Here is a tiny trained network, its code and every weight. The questions are about switching its units off for an input and a class, where a switched-off unit gives its printed mean instead of its output.

import numpy as np


def w(rows, s, z=0):
    codes = np.array(rows[::2]) - 128.0
    scale = np.full(codes.shape[1], s)
    scale[-1] = z or s
    return codes * scale


def norm(h):
    return h / np.sqrt((h * h).mean(-1, keepdims=True) + 1e-5)


def f(y):
    return y / 2 * (1 + np.tanh(0.7978845608 * (y + 0.044715 * y**3)))


def log_softmax(a):
    a = a - a.max(-1, keepdims=True)
    return a - np.log(np.exp(a).sum(-1, keepdims=True))


def net(x, mask):
    res = np.array(x, float).reshape(1, 6) / 4 @ E
    u = 0
    for l in range(4):
        y = f(norm(res) @ A[l][:, :-1].T + A[l][:, -1])
        res = res + np.where(mask[u : u + 7], y, B[l][:, -1]) @ B[l][:, :-1]
        u += 7
    return log_softmax(norm(res)[-1] @ U[:, :-1].T + U[:, -1])


A, B = {}, {}
E = w([
[73,177,103,161],'x0',
[85,165,160,1],'x1',
[103,89,125,117],'x2',
[134,131,124,127],'x3',
[201,103,147,99],'x4',
[123,126,133,132],'x5',
],0.0081)
A[0] = w([
[153,130,36,113,78],'L0N1',
[159,2,92,154,240],'L0N2',
[82,171,157,35,154],'L0N3',
[166,102,140,125,2],'L0N4',
[169,128,14,103,188],'L0N5',
[94,142,104,88,33],'L0N6',
[188,88,79,124,113],'L0N7',
],0.0096,0.0024)
B[0] = w([
[101,109,182,47,122],'L0N1',
[173,197,138,169,254],'L0N2',
[120,183,97,22,248],'L0N3',
[202,104,105,79,124],'L0N4',
[56,58,115,231,149],'L0N5',
[124,175,147,47,139],'L0N6',
[187,253,155,121,163],'L0N7',
],0.0075,0.0052)
A[1] = w([
[94,120,134,190,156],'L1N1',
[173,109,208,10,193],'L1N2',
[192,108,148,160,43],'L1N3',
[167,156,151,80,149],'L1N4',
[198,168,102,121,123],'L1N5',
[216,98,120,148,155],'L1N6',
[123,123,155,203,251],'L1N7',
],0.011,0.0021)
B[1] = w([
[106,149,195,41,184],'L1N1',
[145,83,39,234,254],'L1N2',
[179,230,94,200,168],'L1N3',
[118,107,106,209,187],'L1N4',
[48,69,97,136,183],'L1N5',
[154,127,168,1,191],'L1N6',
[155,138,228,199,222],'L1N7',
],0.0074,0.0063)
A[2] = w([
[162,99,124,83,110],'L2N1',
[54,97,165,115,182],'L2N2',
[102,62,85,124,83],'L2N3',
[157,246,59,226,212],'L2N4',
[204,185,132,12,26],'L2N5',
[241,111,48,5,24],'L2N6',
[2,136,165,213,2],'L2N7',
],0.0078,0.0034)
B[2] = w([
[188,111,190,149,121],'L2N1',
[204,194,199,122,145],'L2N2',
[8,160,118,115,132],'L2N3',
[75,65,141,13,253],'L2N4',
[153,187,43,30,126],'L2N5',
[165,6,186,254,156],'L2N6',
[145,39,98,127,158],'L2N7',
],0.0059,0.0073)
A[3] = w([
[40,127,153,173,5],'L3N1',
[228,98,238,109,147],'L3N2',
[207,144,43,135,8],'L3N3',
[171,115,98,18,129],'L3N4',
[75,255,187,216,240],'L3N5',
[125,112,146,181,65],'L3N6',
[99,116,223,165,191],'L3N7',
],0.01,0.0022)
B[3] = w([
[239,94,109,122,154],'L3N1',
[116,255,147,167,252],'L3N2',
[121,72,140,112,147],'L3N3',
[127,109,127,216,170],'L3N4',
[68,12,172,60,254],'L3N5',
[63,86,159,74,146],'L3N6',
[163,104,106,205,218],'L3N7',
],0.009,0.0067)
U = w([
[115,145,216,191,171],'0',
[153,7,122,157,249],'1',
[89,96,18,108,135],'2',
[62,165,108,42,2],'3',
[221,193,127,181,47],'4',
],0.015,0.003)

Each question gives the input, the list of numbers given to net, and the class t.
The units are the neurons (one row each of A and B). Each row of codes is followed by its name. A weight is (code - 128) times the scale printed after its matrix; where a second scale follows, it is the last column's (A, B and U).
mask holds one flag per neuron, layer by layer. A switched-off neuron (its flag False) gives its mean, the last column of its row in B, instead of its output. The means were averaged over made-up inputs and are rounded, as every weight is.
A unit's drop is (log p(t) with every unit on - log p(t) with that unit switched off) / (log p(t) with every unit on - log p(t) with every unit switched off).
The circuit of an input: a set's keep is (log p(t) with only the set's units on - log p(t) with every unit switched off) / (log p(t) with every unit on - log p(t) with every unit switched off). Starting from the 12 units with the biggest drops (on a tie, the unit counted first), units are removed one at a time, each time the one whose removal leaves the highest keep (on an exact tie, the one counted first), for as long as the keep stays at least 0.8.
circuit, biggest first: the units of the circuit, biggest drop first
most important unit: the unit with the biggest drop
k most important neurons: the k neurons with the biggest drops, biggest first
top k neurons in layer l: the k neurons of layer l with the biggest drops, biggest first
drop of u: that unit's drop, to one decimal
input [2,5,0,-6,7,4], class 2: most important unit	L1N2
input [8,1,1,-3,-1,6], class 3: circuit, biggest first	L1N7; L1N2
input [5,-8,-1,-4,5,8], class 0: 4 most important neurons	L3N2; L3N5; L1N2; L1N6
input [4,0,-7,-8,-2,-2], class 1: 2 most important neurons	L0N3; L1N6
input [-5,7,2,-1,-8,-4], class 2: circuit, biggest first	L1N2; L3N2; L3N5
input [-7,-3,5,5,-1,6], class 0: 2 most important neurons	L0N3; L0N2
input [7,0,4,-4,-5,-7], class 1: circuit, biggest first	L3N2; L3N1
input [-8,-8,-6,5,-4,-6], class 0: 2 most important neurons	L1N7; L0N3
input [0,7,-4,6,5,8], class 1: 2 most important neurons	L2N6; L3N2
input [-7,8,2,3,-1,-3], class 2: 2 most important neurons	L1N7; L1N6
input [-2,8,-4,6,2,-5], class 1: 2 most important neurons	L2N6; L1N2
input [6,-6,-8,4,4,-7], class 0: 2 most important neurons	L3N2; L1N2
input [-6,-8,-2,-4,1,-8], class 4: 2 most important neurons	L1N6; L0N4
input [0,-1,-2,5,7,3], class 4: circuit, biggest first	L3N5
input [-7,0,-6,3,6,-7], class 4: top 2 neurons in layer 0	L0N3; L0N7
input [-6,2,8,3,-2,-4], class 2: drop of L3N7	0.1
input [-8,6,7,5,-5,-3], class 2: top 2 neurons in layer 3	L3N5; L3N7
input [-2,7,-8,-7,4,-4], class 1: drop of L3N2	0.3
input [-7,-3,5,-2,-8,-2], class 0: drop of L3N2	0.2
input [-5,-5,6,1,-5,-2], class 0: drop of L0N7	0.0
input [-1,-6,-2,2,-3,-4], class 0: most important unit	L3N2
